Below are the code and all the weights of a small trained network. Each question names an input and a target symbol and asks about switching units off, where a switched-off unit gives its printed mean instead of its output.

import numpy as np


def w(rows, s, z=0):
    codes = np.array(rows[::2]) - 128.0
    scale = np.full(codes.shape[1], s)
    scale[-1] = z or s
    return codes * scale


def f(y):
    return y / 2 * (1 + np.tanh(0.7978845608 * (y + 0.044715 * y**3)))


def softmax(a):
    e = np.exp(a - a.max(-1, keepdims=True))
    return e / e.sum(-1, keepdims=True)


def log_softmax(a):
    a = a - a.max(-1, keepdims=True)
    return a - np.log(np.exp(a).sum(-1, keepdims=True))


def net(x, mask):
    ids = ['ΓΔΠΣΦΩαβεζημξ'.index(c) for c in x.split()]
    T = len(ids)
    res = E[ids] + P[:T]
    q, k, v = (res @ M[0].T for M in (Q, K, V))
    z = softmax(np.where(np.tri(T) > 0, q @ k.T / 3**0.5, -1e9)) @ v
    res = res + np.where(mask[0], z, O[0][:, -1]) @ O[0][:, :-1]
    y = f(res @ A[0][:, :-1].T + A[0][:, -1])
    res = res + np.where(mask[1:9], y, B[0][:, -1]) @ B[0][:, :-1]
    return log_softmax(res[-1] @ U[:, :-1].T + U[:, -1])


Q, K, V, O, A, B = {}, {}, {}, {}, {}, {}
E = w([
[46,157,130,98,114,74,92],'Γ',
[89,177,191,132,208,54,109],'Δ',
[135,51,55,119,66,144,130],'Π',
[160,120,151,154,193,92,130],'Σ',
[70,89,91,96,76,108,99],'Φ',
[129,85,179,255,48,105,167],'Ω',
[192,163,85,160,195,105,140],'α',
[130,134,68,122,118,111,116],'β',
[189,101,77,154,152,129,140],'ε',
[53,97,166,100,110,85,96],'ζ',
[118,179,115,133,176,77,116],'η',
[172,60,141,149,154,120,130],'μ',
[98,127,148,127,150,84,110],'ξ',
],0.0093)
P = w([
[145,132,119,119,121,99,93],'0',
[97,103,132,120,174,134,214],'1',
[146,143,86,179,97,128,8],'2',
[118,100,138,138,116,2,193],'3',
[68,118,70,221,166,179,98],'4',
[157,129,126,190,53,4,93],'5',
[66,84,63,189,184,81,136],'6',
],0.0088)
Q[0] = w([
[178,119,123,223,34,3,49],'h0',
[201,209,208,85,79,240,50],'h0',
[65,103,50,199,177,140,35],'h0',
],0.012)
K[0] = w([
[71,122,133,229,140,192,172],'h0',
[110,109,105,2,213,145,175],'h0',
[127,109,172,183,78,49,223],'h0',
],0.013)
V[0] = w([
[82,253,254,116,229,80,113],'h0',
[32,230,64,65,99,130,107],'h0',
[237,229,32,162,210,137,154],'h0',
],0.0086)
O[0] = w([
[137,85,28,183,113,2,226,4],'h0',
[92,6,76,230,229,125,40,85],'h0',
[14,224,1,182,175,201,167,57],'h0',
],0.0096,0.0024)
A[0] = w([
[119,50,61,213,175,36,135,2],'n0',
[73,195,42,153,97,53,215,155],'n1',
[72,176,97,160,201,254,85,141],'n2',
[41,72,59,215,196,131,80,146],'n3',
[105,209,140,99,124,227,121,183],'n4',
[77,186,120,152,179,233,97,123],'n5',
[164,159,214,39,98,143,100,160],'n6',
[179,78,196,53,182,127,23,163],'n7',
],0.0075,0.0047)
B[0] = w([
[253,63,138,16,94,128,151,210],'n0',
[144,133,30,191,89,182,224,215],'n1',
[7,70,74,56,88,84,76,189],'n2',
[165,175,90,56,237,230,48,221],'n3',
[139,152,173,72,42,69,178,196],'n4',
[52,81,100,51,54,78,127,175],'n5',
[131,149,155,114,119,217,144,237],'n6',
[80,47,151,183,86,184,174,254],'n7',
],0.0074,0.0089)
U = w([
[180,98,144,54,169,117,80,40],'Γ',
[158,92,100,111,97,105,178,5],'Δ',
[116,118,153,78,100,161,133,54],'Π',
[105,164,111,240,103,105,191,180],'Σ',
[103,90,140,236,166,190,106,178],'Φ',
[135,139,134,124,130,131,132,84],'Ω',
[72,151,83,152,124,161,148,57],'α',
[83,155,122,94,196,135,36,175],'β',
[96,137,118,91,87,20,133,114],'ε',
[124,53,151,157,95,1,147,139],'ζ',
[160,170,98,126,188,229,120,76],'η',
[167,213,175,105,116,149,161,203],'μ',
[145,125,116,149,140,33,123,255],'ξ',
],0.0073,0.0062)

Each question gives the input, a string of symbols that net reads in full, and the target symbol t.
The units are the heads (3 rows each of Q, K, V and O) and the neurons (one row each of A and B). Each row of codes is followed by its name. A weight is (code - 128) times the scale printed after its matrix; where a second scale follows, it is the last column's (O, A, B and U).
mask holds one flag per unit, heads first, then neurons. A switched-off unit (its flag False) gives its mean, the last column of its rows in O or B, instead of its output. The means were averaged over made-up inputs and are rounded, as every weight is.
A unit's drop is (log p(t) with every unit on - log p(t) with that unit switched off) / (log p(t) with every unit on - log p(t) with every unit switched off).
The circuit of an input: a set's keep is (log p(t) with only the set's units on - log p(t) with every unit switched off) / (log p(t) with every unit on - log p(t) with every unit switched off). Starting from all 9 units, units are removed one at a time, each time the one whose removal leaves the highest keep (on an exact tie, the one counted first), for as long as the keep stays at least 0.8.
units of the circuit, in order: the units of the circuit, biggest drop first
k most important neurons: the k neurons with the biggest drops, biggest first
drop when u is switched off: that unit's drop, to one decimal
input ζ Φ Φ β η Δ, target η: units of the circuit, in order : h0, n3, n1
input Φ Γ β, target Γ: units of the circuit, in order : h0, n0, n3
input ζ Φ Π, target Φ: units of the circuit, in order : h0, n7, n0
input Φ α α Γ Φ, target Γ: units of the circuit, in order : h0, n0, n3
input Σ Ω Φ, target μ: units of the circuit, in order : h0, n6
input β β Π Ω η β Γ, target μ: most important neuron : n6
input β η η η Π Δ ξ, target Δ: units of the circuit, in order : h0, n0, n1
input β Γ Π η β ξ, target β: units of the circuit, in order : h0, n3, n1
input Π μ η, target μ: units of the circuit, in order : h0, n2
input β Φ β Φ Γ β ξ, target β: units of the circuit, in order : h0, n3, n1, n2
input Π Γ Ω Π Σ, target μ: 2 most important neurons : n4, n6
input Π Γ α, target Γ: 3 most important neurons : n0, n3, n1
input ζ Γ ε Φ Γ ζ, target Γ: 2 most important neurons : n0, n3
input Π β ζ Φ η Δ β, target Δ: 2 most important neurons : n0, n1
input ζ Σ Π Σ Π Γ, target Π: 2 most important neurons : n6, n7
input Π Φ ξ Φ η, target Φ: 3 most important neurons : n7, n0, n4
input β ξ β α μ Φ, target μ: most important neuron : n2
input Π ζ η Δ Σ ζ, target Σ: drop when n0 is switched off : 0.1
input ζ Σ Φ ε, target Φ: drop when n6 is switched off : 0.0
input Δ Σ η ε, target η: drop when h0 is switched off : 1.2
input η Σ Φ Δ, target Φ: drop when n1 is switched off : 0.0
input η ε Φ, target ε: most important neuron : n4
